Below are the code and all the weights of a small trained network. Each question names an input and a class and asks about switching units off, where a switched-off unit gives its printed mean instead of its output.

import numpy as np


def w(rows, s, z=0):
    codes = np.array(rows[::2]) - 128.0
    scale = np.full(codes.shape[1], s)
    scale[-1] = z or s
    return codes * scale


def norm(h):
    return h / np.sqrt((h * h).mean(-1, keepdims=True) + 1e-5)


def f(y):
    return y / 2 * (1 + np.tanh(0.7978845608 * (y + 0.044715 * y**3)))


def log_softmax(a):
    a = a - a.max(-1, keepdims=True)
    return a - np.log(np.exp(a).sum(-1, keepdims=True))


def net(x, mask):
    res = np.array(x, float).reshape(1, 5) / 4 @ E
    u = 0
    for l in range(3):
        y = f(norm(res) @ A[l][:, :-1].T + A[l][:, -1])
        res = res + np.where(mask[u : u + 3], y, B[l][:, -1]) @ B[l][:, :-1]
        u += 3
    return log_softmax(norm(res)[-1] @ U[:, :-1].T + U[:, -1])


A, B = {}, {}
E = w([
[125,231,180,182,54,145,144,127,166,133,47],'x0',
[113,175,149,55,252,122,225,120,217,151,102],'x1',
[123,119,134,126,127,126,119,138,137,127,123],'x2',
[97,92,81,116,135,196,189,193,60,110,53],'x3',
[121,124,194,147,155,70,154,174,69,192,126],'x4',
],0.0043)
A[0] = w([
[81,191,159,140,107,14,28,71,195,169,200,4],'L0N1',
[141,140,29,76,70,248,102,66,217,3,140,44],'L0N2',
[54,135,39,114,120,249,179,228,19,106,52,27],'L0N3',
],0.0033,0.0024)
B[0] = w([
[192,73,133,124,92,230,221,147,127,127,162,204],'L0N1',
[20,56,157,254,161,76,141,77,123,131,109,252],'L0N2',
[187,78,180,92,80,208,182,154,175,131,203,246],'L0N3',
],0.0073,0.0023)
A[1] = w([
[120,69,56,77,147,91,111,100,53,113,197,146],'L1N1',
[129,217,136,171,64,106,144,115,133,160,71,94],'L1N2',
[124,107,254,146,131,57,178,190,27,239,139,3],'L1N3',
],0.0046,0.0035)
B[1] = w([
[118,226,83,101,165,117,70,169,120,122,158,255],'L1N1',
[140,162,69,119,223,139,90,177,118,69,166,212],'L1N2',
[1,51,70,235,94,183,99,27,182,47,151,251],'L1N3',
],0.0069,0.002)
A[2] = w([
[164,119,127,173,2,119,34,132,18,113,124,48],'L2N1',
[200,156,184,153,106,81,81,48,184,130,232,7],'L2N2',
[147,253,191,219,57,189,136,148,135,45,69,7],'L2N3',
],0.0047,0.0015)
B[2] = w([
[168,208,193,98,177,71,214,64,254,183,12,253],'L2N1',
[113,21,146,95,53,231,206,226,37,100,80,195],'L2N2',
[113,100,67,77,160,90,36,163,26,135,239,245],'L2N3',
],0.0069,0.0034)
U = w([
[183,54,195,77,34,252,232,201,96,138,151,100],'0',
[2,72,126,251,127,123,116,34,154,86,126,72],'1',
[177,213,179,73,171,67,169,95,194,188,65,255],'2',
[136,188,73,77,182,101,12,207,42,118,217,86],'3',
],0.0072,0.0042)

Each question gives the input, the list of numbers given to net, and the class t.
The units are the neurons (one row each of A and B). Each row of codes is followed by its name. A weight is (code - 128) times the scale printed after its matrix; where a second scale follows, it is the last column's (A, B and U).
mask holds one flag per neuron, layer by layer. A switched-off neuron (its flag False) gives its mean, the last column of its row in B, instead of its output. The means were averaged over made-up inputs and are rounded, as every weight is.
A unit's drop is (log p(t) with every unit on - log p(t) with that unit switched off) / (log p(t) with every unit on - log p(t) with every unit switched off).
The circuit of an input: a set's keep is (log p(t) with only the set's units on - log p(t) with every unit switched off) / (log p(t) with every unit on - log p(t) with every unit switched off). Starting from all 9 units, units are removed one at a time, each time the one whose removal leaves the highest keep (on an exact tie, the one counted first), for as long as the keep stays at least 0.8.
units of the circuit, in order: the units of the circuit, biggest drop first
k most important neurons: the k neurons with the biggest drops, biggest first
k most important neurons of layer l: the k neurons of layer l with the biggest drops, biggest first
drop when u is switched off: that unit's drop, to one decimal
input [-3,-8,-6,-5,-3], class 2: 2 most important neurons : (L2N1, L0N3)
input [-7,3,1,5,0], class 3: 2 most important neurons : (L1N1, L2N1)
input [-8,-4,-1,1,8], class 1: 4 most important neurons : (L1N3, L2N3, L1N2, L2N1)
input [-1,6,8,-2,7], class 1: units of the circuit, in order : (L1N3)
input [7,-8,-7,-6,2], class 2: 3 most important neurons : (L2N1, L0N3, L1N1)
input [-5,-6,6,-2,-4], class 2: units of the circuit, in order : (L2N1, L1N3)
input [-1,2,2,4,-5], class 1: 2 most important neurons : (L0N2, L2N2)
input [-1,-7,-4,-6,-2], class 2: 2 most important neurons : (L2N1, L0N3)
input [-5,-2,-7,3,-5], class 1: 3 most important neurons : (L0N2, L2N3, L1N2)
input [7,4,-2,7,-8], class 1: 3 most important neurons : (L0N2, L2N2, L0N1)
input [7,-1,-8,6,1], class 3: 2 most important neurons : (L2N3, L0N1)
input [5,5,8,-5,4], class 0: units of the circuit, in order : (L2N2, L2N1)
input [8,6,5,-2,-4], class 3: units of the circuit, in order : (L2N3, L2N1)
input [8,1,-7,1,-7], class 3: 3 most important neurons : (L2N3, L1N3, L1N2)
input [0,-6,-4,4,-5], class 2: 3 most important neurons : (L2N1, L1N3, L0N1)
input [1,2,-8,-7,6], class 0: units of the circuit, in order : (L2N2)
input [1,-6,8,-4,1], class 2: 2 most important neurons : (L2N1, L0N3)
input [4,-2,-3,2,3], class 3: 3 most important neurons : (L0N2, L2N3, L1N2)
input [8,-8,0,-6,-5], class 2: 4 most important neurons : (L2N1, L0N3, L1N3, L1N1)
input [5,-1,-7,-6,1], class 0: 2 most important neurons : (L2N2, L0N1)
input [0,-6,4,-2,-2], class 2: most important neuron of layer 2 : (L2N1)
input [-7,2,-4,5,8], class 1: 2 most important neurons of layer 2 : (L2N3, L2N2)
input [-1,3,-3,6,-7], class 1: 2 most important neurons of layer 2 : (L2N2, L2N1)
input [-3,3,-6,-3,0], class 0: drop when L2N3 is switched off : 0.4
input [8,-8,-2,0,7], class 2: drop when L2N3 is switched off : -0.1
input [1,-4,-4,-8,3], class 0: drop when L2N2 is switched off : 0.2
input [-7,-2,5,1,7], class 1: drop when L2N3 is switched off : 0.4
input [-5,1,0,3,2], class 3: units of the circuit, in order : (L1N1)
input [-6,-8,-6,-2,-7], class 2: units of the circuit, in order : (L2N1, L1N3)
